Here is a tiny trained network, its code and every weight. The questions are about switching its units off for an input and a class, where a switched-off unit gives its printed mean instead of its output.

import numpy as np


def w(rows, s, z=0):
    codes = np.array(rows[::2]) - 128.0
    scale = np.full(codes.shape[1], s)
    scale[-1] = z or s
    return codes * scale


def f(y):
    return np.maximum(y, 0)


def log_softmax(a):
    a = a - a.max(-1, keepdims=True)
    return a - np.log(np.exp(a).sum(-1, keepdims=True))


def net(x, mask):
    res = np.array(x, float).reshape(1, 4) / 4 @ E
    y = f(res @ A[0][:, :-1].T + A[0][:, -1])
    res = res + np.where(mask, y, B[0][:, -1]) @ B[0][:, :-1]
    return log_softmax(res[-1] @ U[:, :-1].T + U[:, -1])


A, B = {}, {}
E = w([
[247,156,20],'x0',
[149,252,111],'x1',
[204,117,235],'x2',
[142,185,237],'x3',
],0.0035)
A[0] = w([
[113,131,124,92],'n1',
[116,91,170,119],'n2',
[148,255,199,94],'n3',
[213,161,80,123],'n4',
[172,141,106,124],'n5',
[102,132,68,123],'n6',
[135,124,114,180],'n7',
[86,130,6,126],'n8',
[95,133,51,119],'n9',
[166,110,169,234],'n10',
[214,161,82,129],'n11',
[221,158,220,99],'n12',
[130,89,163,118],'n13',
[121,179,174,89],'n14',
[130,149,159,80],'n15',
[138,122,79,184],'n16',
[126,143,118,169],'n17',
[150,114,153,206],'n18',
[112,153,155,110],'n19',
[145,72,144,94],'n20',
[184,113,49,63],'n21',
[129,154,252,160],'n22',
[153,125,107,253],'n23',
[134,175,155,115],'n24',
[43,59,129,105],'n25',
[167,144,78,108],'n26',
[127,156,114,99],'n27',
[84,165,190,115],'n28',
[130,127,128,106],'n29',
[154,143,116,134],'n30',
[112,126,55,145],'n31',
[42,56,86,45],'n32',
[63,85,106,83],'n33',
[119,128,119,95],'n34',
[151,65,83,93],'n35',
[144,79,93,105],'n36',
[124,165,109,92],'n37',
],0.0089,0.0033)
B[0] = w([
[124,125,135,129],'n1',
[121,92,165,168],'n2',
[27,178,57,205],'n3',
[194,219,145,214],'n4',
[160,169,136,169],'n5',
[171,153,98,184],'n6',
[155,130,128,182],'n7',
[229,158,65,245],'n8',
[185,160,91,198],'n9',
[189,50,170,237],'n10',
[194,221,156,216],'n11',
[41,125,54,212],'n12',
[129,81,152,161],'n13',
[85,127,82,158],'n14',
[97,137,114,138],'n15',
[172,156,113,211],'n16',
[152,133,132,169],'n17',
[165,87,151,206],'n18',
[113,123,96,147],'n19',
[180,145,139,152],'n20',
[124,171,47,188],'n21',
[149,4,63,243],'n22',
[210,106,129,254],'n23',
[93,151,107,157],'n24',
[118,174,228,200],'n25',
[140,189,114,178],'n26',
[111,146,119,138],'n27',
[89,89,70,182],'n28',
[129,130,125,128],'n29',
[144,154,140,158],'n30',
[186,139,96,207],'n31',
[39,215,185,185],'n32',
[93,184,177,170],'n33',
[132,133,133,129],'n34',
[157,172,77,175],'n35',
[148,163,91,166],'n36',
[117,157,113,141],'n37',
],0.028,0.0034)
U = w([
[2,103,116,34],'0',
[171,69,128,252],'1',
[133,158,204,133],'2',
[131,172,57,93],'3',
],0.0066,0.0024)

Each question gives the input, the list of numbers given to net, and the class t.
The units are the neurons (one row each of A and B). Each row of codes is followed by its name. A weight is (code - 128) times the scale printed after its matrix; where a second scale follows, it is the last column's (A, B and U).
mask holds one flag per neuron, in row order. A switched-off neuron (its flag False) gives its mean, the last column of its row in B, instead of its output. The means were averaged over made-up inputs and are rounded, as every weight is.
A unit's drop is (log p(t) with every unit on - log p(t) with that unit switched off) / (log p(t) with every unit on - log p(t) with every unit switched off).
The circuit of an input: a set's keep is (log p(t) with only the set's units on - log p(t) with every unit switched off) / (log p(t) with every unit on - log p(t) with every unit switched off). Starting from the 12 units with the biggest drops (on a tie, the unit counted first), units are removed one at a time, each time the one whose removal leaves the highest keep (on an exact tie, the one counted first), for as long as the keep stays at least 0.8.
units of the circuit, in order: the units of the circuit, biggest drop first
unit that matters most: the unit with the biggest drop
top k neurons: the k neurons with the biggest drops, biggest first
drop of u: that unit's drop, to one decimal
input [-7,0,3,-5], class 2: top 2 neurons	(n25 n12)
input [0,1,5,2], class 0: top 3 neurons	(n12 n8 n3)
input [-2,-6,-3,-7], class 2: units of the circuit, in order	(n25 n32)
input [-3,-5,1,0], class 2: units of the circuit, in order	(n25 n8)
input [-2,-2,5,6], class 0: unit that matters most	n12
input [-6,0,7,3], class 0: top 2 neurons	(n12 n3)
input [-4,-1,6,2], class 0: top 2 neurons	(n12 n8)
input [-6,3,-7,-6], class 2: top 2 neurons	(n25 n32)
input [-1,-7,0,-1], class 2: top 2 neurons	(n22 n25)
input [2,-1,8,3], class 0: drop of n12	0.6
input [-3,-6,-1,-3], class 2: drop of n25	0.1
input [-7,-3,1,-5], class 2: drop of n25	0.2
input [-7,5,-3,-4], class 2: drop of n13	0.0
